Here is a tiny trained network, its code and every weight. The questions are about switching its units off for an input and a class, where a switched-off unit gives its printed mean instead of its output.

import numpy as np


def w(rows, s, z=0):
    codes = np.array(rows[::2]) - 128.0
    scale = np.full(codes.shape[1], s)
    scale[-1] = z or s
    return codes * scale


def f(y):
    return np.maximum(y, 0)


def log_softmax(a):
    a = a - a.max(-1, keepdims=True)
    return a - np.log(np.exp(a).sum(-1, keepdims=True))


def net(x, mask):
    res = np.array(x, float).reshape(1, 7) / 4 @ E
    y = f(res @ A[0][:, :-1].T + A[0][:, -1])
    res = res + np.where(mask, y, B[0][:, -1]) @ B[0][:, :-1]
    return log_softmax(res[-1] @ U[:, :-1].T + U[:, -1])


A, B = {}, {}
E = w([
[120,137,137,123,113,124,138,122,138,148,117,117],'x0',
[204,162,134,82,131,183,156,68,71,118,62,74],'x1',
[149,105,100,169,103,131,103,70,205,64,100,130],'x2',
[173,181,151,220,61,64,92,198,83,126,18,194],'x3',
[114,137,133,130,133,122,146,136,128,105,124,135],'x4',
[110,124,140,126,114,130,164,133,158,158,97,119],'x5',
[118,37,230,165,133,119,105,152,120,97,142,8],'x6',
],0.011)
A[0] = w([
[51,92,117,20,226,178,139,43,171,132,200,81,84],'neuron 1',
[109,156,67,141,120,187,121,80,203,133,131,180,127],'neuron 2',
[140,110,102,173,102,133,91,41,237,47,95,133,200],'neuron 3',
[88,98,107,98,143,150,148,97,142,125,162,128,3],'neuron 4',
[118,56,198,159,85,126,122,125,147,71,133,71,41],'neuron 5',
[230,178,155,130,178,190,185,79,112,105,114,116,2],'neuron 6',
[147,128,86,117,64,138,182,81,148,138,162,232,31],'neuron 7',
[1,142,120,183,174,91,26,162,216,167,196,185,69],'neuron 8',
[81,204,132,98,189,147,183,143,63,193,163,207,108],'neuron 9',
[88,45,196,106,150,82,141,137,99,145,157,51,144],'neuron 10',
],0.0079,0.0056)
B[0] = w([
[107,136,187,145,131,121,68,187,166,128,85,196,250],'neuron 1',
[138,136,45,209,195,134,157,91,139,134,171,123,182],'neuron 2',
[64,153,151,92,195,44,97,113,76,188,123,96,211],'neuron 3',
[143,132,175,137,33,128,133,178,106,77,93,189,155],'neuron 4',
[247,148,76,195,88,195,158,151,193,102,170,113,190],'neuron 5',
[144,1,121,69,59,144,166,46,104,75,89,111,174],'neuron 6',
[180,145,117,207,93,227,159,104,171,96,145,134,172],'neuron 7',
[130,16,182,38,56,160,181,99,99,115,93,63,216],'neuron 8',
[148,229,104,137,149,97,144,158,97,135,187,78,205],'neuron 9',
[172,168,100,161,180,118,140,96,96,108,145,96,220],'neuron 10',
],0.0095,0.014)
U = w([
[203,117,84,191,118,171,162,111,174,93,164,126,17],'0',
[142,55,127,2,53,183,188,82,125,76,50,117,47],'1',
[151,129,170,173,54,107,63,177,150,111,7,245,80],'2',
[90,132,114,116,183,97,118,106,109,155,117,82,222],'3',
[158,107,120,124,142,106,135,107,137,131,120,141,254],'4',
],0.0097,0.0085)

Each question gives the input, the list of numbers given to net, and the class t.
The units are the neurons (one row each of A and B). Each row of codes is followed by its name. A weight is (code - 128) times the scale printed after its matrix; where a second scale follows, it is the last column's (A, B and U).
mask holds one flag per neuron, in row order. A switched-off neuron (its flag False) gives its mean, the last column of its row in B, instead of its output. The means were averaged over made-up inputs and are rounded, as every weight is.
A unit's drop is (log p(t) with every unit on - log p(t) with that unit switched off) / (log p(t) with every unit on - log p(t) with every unit switched off).
The circuit of an input: a set's keep is (log p(t) with only the set's units on - log p(t) with every unit switched off) / (log p(t) with every unit on - log p(t) with every unit switched off). Starting from all 10 units, units are removed one at a time, each time the one whose removal leaves the highest keep (on an exact tie, the one counted first), for as long as the keep stays at least 0.8.
units of the circuit, in order: the units of the circuit, biggest drop first
k most important neurons: the k neurons with the biggest drops, biggest first
drop of u: that unit's drop, to one decimal
input [3,3,5,7,-1,2,8], class 0: units of the circuit, in order -> [neuron 5]
input [-8,7,-5,6,6,1,-3], class 1: 3 most important neurons -> [neuron 6; neuron 1; neuron 3]
input [-2,1,5,-4,1,4,4], class 3: 2 most important neurons -> [neuron 3; neuron 7]
input [-7,5,-5,6,-5,3,7], class 0: units of the circuit, in order -> [neuron 1; neuron 5]
input [-3,4,7,-6,-5,2,4], class 3: 2 most important neurons -> [neuron 3; neuron 10]
input [1,0,8,7,-4,1,-4], class 3: 3 most important neurons -> [neuron 3; neuron 1; neuron 2]
input [-5,-1,-6,-6,-6,0,-6], class 0: 2 most important neurons -> [neuron 9; neuron 3]
input [2,-6,8,7,5,4,0], class 3: 2 most important neurons -> [neuron 3; neuron 1]
input [-4,1,-2,-4,2,4,5], class 0: 3 most important neurons -> [neuron 10; neuron 5; neuron 3]
input [-1,8,-3,-7,-5,-7,8], class 0: 4 most important neurons -> [neuron 10; neuron 5; neuron 8; neuron 3]
input [-1,4,4,-4,4,-8,4], class 4: 4 most important neurons -> [neuron 8; neuron 3; neuron 5; neuron 1]
input [5,1,8,-7,1,4,1], class 3: 2 most important neurons -> [neuron 3; neuron 2]
input [-1,-8,4,8,0,-8,-4], class 1: drop of neuron 1 -> 0.2
input [-5,-5,1,6,-8,6,8], class 0: units of the circuit, in order -> [neuron 5]
input [-8,4,6,-5,8,-1,4], class 3: drop of neuron 9 -> -0.4
input [2,-7,8,-8,5,-1,5], class 2: drop of neuron 9 -> 0.1
